Below is a small trained network, with its code and all its weights. Each question gives an input and a class and asks what happens when units are switched off, that is, made to give their printed mean instead of their output.

import numpy as np


def w(rows, s, z=0):
    codes = np.array(rows[::2]) - 128.0
    scale = np.full(codes.shape[1], s)
    scale[-1] = z or s
    return codes * scale


def norm(h):
    return h / np.sqrt((h * h).mean(-1, keepdims=True) + 1e-5)


def f(y):
    return y / 2 * (1 + np.tanh(0.7978845608 * (y + 0.044715 * y**3)))


def log_softmax(a):
    a = a - a.max(-1, keepdims=True)
    return a - np.log(np.exp(a).sum(-1, keepdims=True))


def net(x, mask):
    res = np.array(x, float).reshape(1, 5) / 4 @ E
    u = 0
    for l in range(4):
        y = f(norm(res) @ A[l][:, :-1].T + A[l][:, -1])
        res = res + np.where(mask[u : u + 9], y, B[l][:, -1]) @ B[l][:, :-1]
        u += 9
    return log_softmax(norm(res)[-1] @ U[:, :-1].T + U[:, -1])


A, B = {}, {}
E = w([
[22,141,79,71,129,61],'x0',
[182,178,206,171,238,3],'x1',
[116,140,131,133,121,132],'x2',
[56,200,165,144,100,158],'x3',
[141,241,76,113,221,228],'x4',
],0.004)
A[0] = w([
[140,208,95,115,243,209,251],'L0N1',
[154,218,121,167,254,92,137],'L0N2',
[145,112,134,186,127,212,65],'L0N3',
[186,87,75,50,187,137,56],'L0N4',
[141,129,208,203,209,186,113],'L0N5',
[221,122,86,47,70,103,146],'L0N6',
[132,106,79,104,132,224,179],'L0N7',
[91,148,62,65,120,124,77],'L0N8',
[64,99,102,214,119,132,131],'L0N9',
],0.0059,0.0021)
B[0] = w([
[119,122,47,159,114,171,253],'L0N1',
[135,58,138,193,154,108,229],'L0N2',
[126,75,116,86,110,189,147],'L0N3',
[120,117,86,142,126,155,151],'L0N4',
[151,174,124,102,99,106,184],'L0N5',
[106,173,149,150,46,134,156],'L0N6',
[88,253,117,132,75,184,187],'L0N7',
[165,144,105,65,121,23,148],'L0N8',
[143,144,155,139,118,205,134],'L0N9',
],0.0059,0.0051)
A[1] = w([
[183,141,100,158,124,156,96],'L1N1',
[47,115,88,133,146,73,234],'L1N2',
[150,137,190,139,137,80,131],'L1N3',
[89,178,167,131,144,173,207],'L1N4',
[115,121,102,154,187,47,5],'L1N5',
[153,77,104,162,129,156,247],'L1N6',
[137,107,103,96,44,110,187],'L1N7',
[129,138,158,162,101,192,196],'L1N8',
[115,98,161,2,61,156,67],'L1N9',
],0.0087,0.0013)
B[1] = w([
[110,159,115,112,134,106,212],'L1N1',
[124,81,105,83,168,126,236],'L1N2',
[109,184,97,86,20,132,199],'L1N3',
[195,53,70,148,128,71,173],'L1N4',
[106,127,91,163,75,117,226],'L1N5',
[99,167,150,143,86,137,225],'L1N6',
[85,134,186,126,173,208,254],'L1N7',
[210,63,76,115,113,119,230],'L1N8',
[150,128,157,194,254,111,249],'L1N9',
],0.0058,0.0031)
A[2] = w([
[105,140,184,187,202,39,9],'L2N1',
[52,95,90,80,254,151,234],'L2N2',
[141,56,134,135,130,139,68],'L2N3',
[140,148,38,3,143,130,84],'L2N4',
[176,89,171,197,131,113,132],'L2N5',
[96,136,105,167,242,135,142],'L2N6',
[165,37,99,69,214,162,191],'L2N7',
[163,131,121,174,69,22,213],'L2N8',
[181,74,169,168,124,61,76],'L2N9',
],0.007,0.0015)
B[2] = w([
[103,76,129,111,85,177,168],'L2N1',
[15,158,213,109,57,73,253],'L2N2',
[49,147,111,175,171,149,136],'L2N3',
[133,255,110,186,19,84,179],'L2N4',
[152,202,188,207,86,205,179],'L2N5',
[91,70,175,190,105,24,208],'L2N6',
[31,129,173,132,85,157,187],'L2N7',
[173,131,156,71,158,95,225],'L2N8',
[6,157,114,71,73,200,172],'L2N9',
],0.0054,0.0044)
A[3] = w([
[94,109,130,149,115,200,167],'L3N1',
[121,134,203,24,112,61,198],'L3N2',
[147,206,130,56,129,168,210],'L3N3',
[40,61,138,100,178,68,227],'L3N4',
[92,135,127,96,190,2,74],'L3N5',
[117,129,121,173,95,203,113],'L3N6',
[150,138,88,125,59,108,123],'L3N7',
[89,97,107,4,152,69,7],'L3N8',
[183,83,150,234,205,145,110],'L3N9',
],0.0089,0.0019)
B[3] = w([
[123,86,198,146,162,91,188],'L3N1',
[215,167,180,52,110,170,254],'L3N2',
[51,101,89,112,42,72,168],'L3N3',
[127,75,46,16,212,104,247],'L3N4',
[164,27,23,229,185,192,207],'L3N5',
[159,104,151,126,247,169,210],'L3N6',
[123,118,180,73,76,154,175],'L3N7',
[232,255,141,158,224,156,174],'L3N8',
[163,203,186,163,116,2,202],'L3N9',
],0.0056,0.0054)
U = w([
[156,61,232,220,199,187,99],'0',
[196,142,203,62,11,123,6],'1',
[15,45,166,49,199,103,31],'2',
[220,130,82,24,203,96,201],'3',
[161,143,53,164,90,254,164],'4',
[217,207,132,238,140,51,115],'5',
[32,208,74,119,52,92,159],'6',
[91,27,18,180,187,46,163],'7',
],0.016,0.0011)

Each question gives the input, the list of numbers given to net, and the class t.
The units are the neurons (one row each of A and B). Each row of codes is followed by its name. A weight is (code - 128) times the scale printed after its matrix; where a second scale follows, it is the last column's (A, B and U).
mask holds one flag per neuron, layer by layer. A switched-off neuron (its flag False) gives its mean, the last column of its row in B, instead of its output. The means were averaged over made-up inputs and are rounded, as every weight is.
A unit's drop is (log p(t) with every unit on - log p(t) with that unit switched off) / (log p(t) with every unit on - log p(t) with every unit switched off).
The circuit of an input: a set's keep is (log p(t) with only the set's units on - log p(t) with every unit switched off) / (log p(t) with every unit on - log p(t) with every unit switched off). Starting from the 12 units with the biggest drops (on a tie, the unit counted first), units are removed one at a time, each time the one whose removal leaves the highest keep (on an exact tie, the one counted first), for as long as the keep stays at least 0.8.
circuit, biggest first: the units of the circuit, biggest drop first
most important unit: the unit with the biggest drop
k most important neurons: the k neurons with the biggest drops, biggest first
k most important neurons of layer l: the k neurons of layer l with the biggest drops, biggest first
drop of u: that unit's drop, to one decimal
input [8,1,-8,-6,-6], class 3: 4 most important neurons : (L3N8; L0N1; L3N2; L0N3)
input [-8,1,8,-3,2], class 5: most important unit : L1N3
input [4,1,-7,3,-8], class 3: 3 most important neurons : (L0N1; L1N3; L0N3)
input [-4,1,2,4,3], class 5: 2 most important neurons : (L0N2; L1N3)
input [3,6,0,5,0], class 3: 3 most important neurons : (L2N8; L1N3; L1N9)
input [1,8,-8,-1,-6], class 3: 4 most important neurons of layer 2 : (L2N8; L2N4; L2N2; L2N7)
input [-8,2,-1,-6,1], class 5: 2 most important neurons of layer 1 : (L1N1; L1N3)
input [8,-1,-4,6,-1], class 2: 2 most important neurons of layer 1 : (L1N2; L1N9)
input [1,1,5,-4,5], class 7: 2 most important neurons : (L0N2; L2N5)
input [8,2,-2,2,8], class 7: 2 most important neurons : (L0N2; L3N5)
input [6,8,0,0,1], class 7: 3 most important neurons : (L3N5; L0N2; L1N5)
input [0,-4,8,-1,-8], class 0: 2 most important neurons : (L2N5; L0N9)
input [-8,5,-7,-7,-2], class 1: 2 most important neurons : (L2N9; L1N3)
input [8,7,7,-5,3], class 7: circuit, biggest first : (L3N5)
input [4,0,-7,6,0], class 2: 3 most important neurons : (L1N2; L2N2; L0N7)
input [1,2,3,2,-6], class 3: 2 most important neurons of layer 2 : (L2N4; L2N5)
input [0,-8,-2,-5,0], class 0: 3 most important neurons of layer 1 : (L1N9; L1N7; L1N3)
input [8,1,8,7,8], class 7: 3 most important neurons of layer 2 : (L2N6; L2N5; L2N9)
input [1,-6,6,-5,-2], class 2: 2 most important neurons : (L0N1; L1N7)
input [8,2,5,-5,4], class 7: most important unit : L3N5
input [2,-3,3,-1,-2], class 2: drop of L3N4 : 0.2
input [6,2,3,2,8], class 7: drop of L0N2 : 0.3
input [-4,-2,4,7,-1], class 0: drop of L1N8 : 0.2
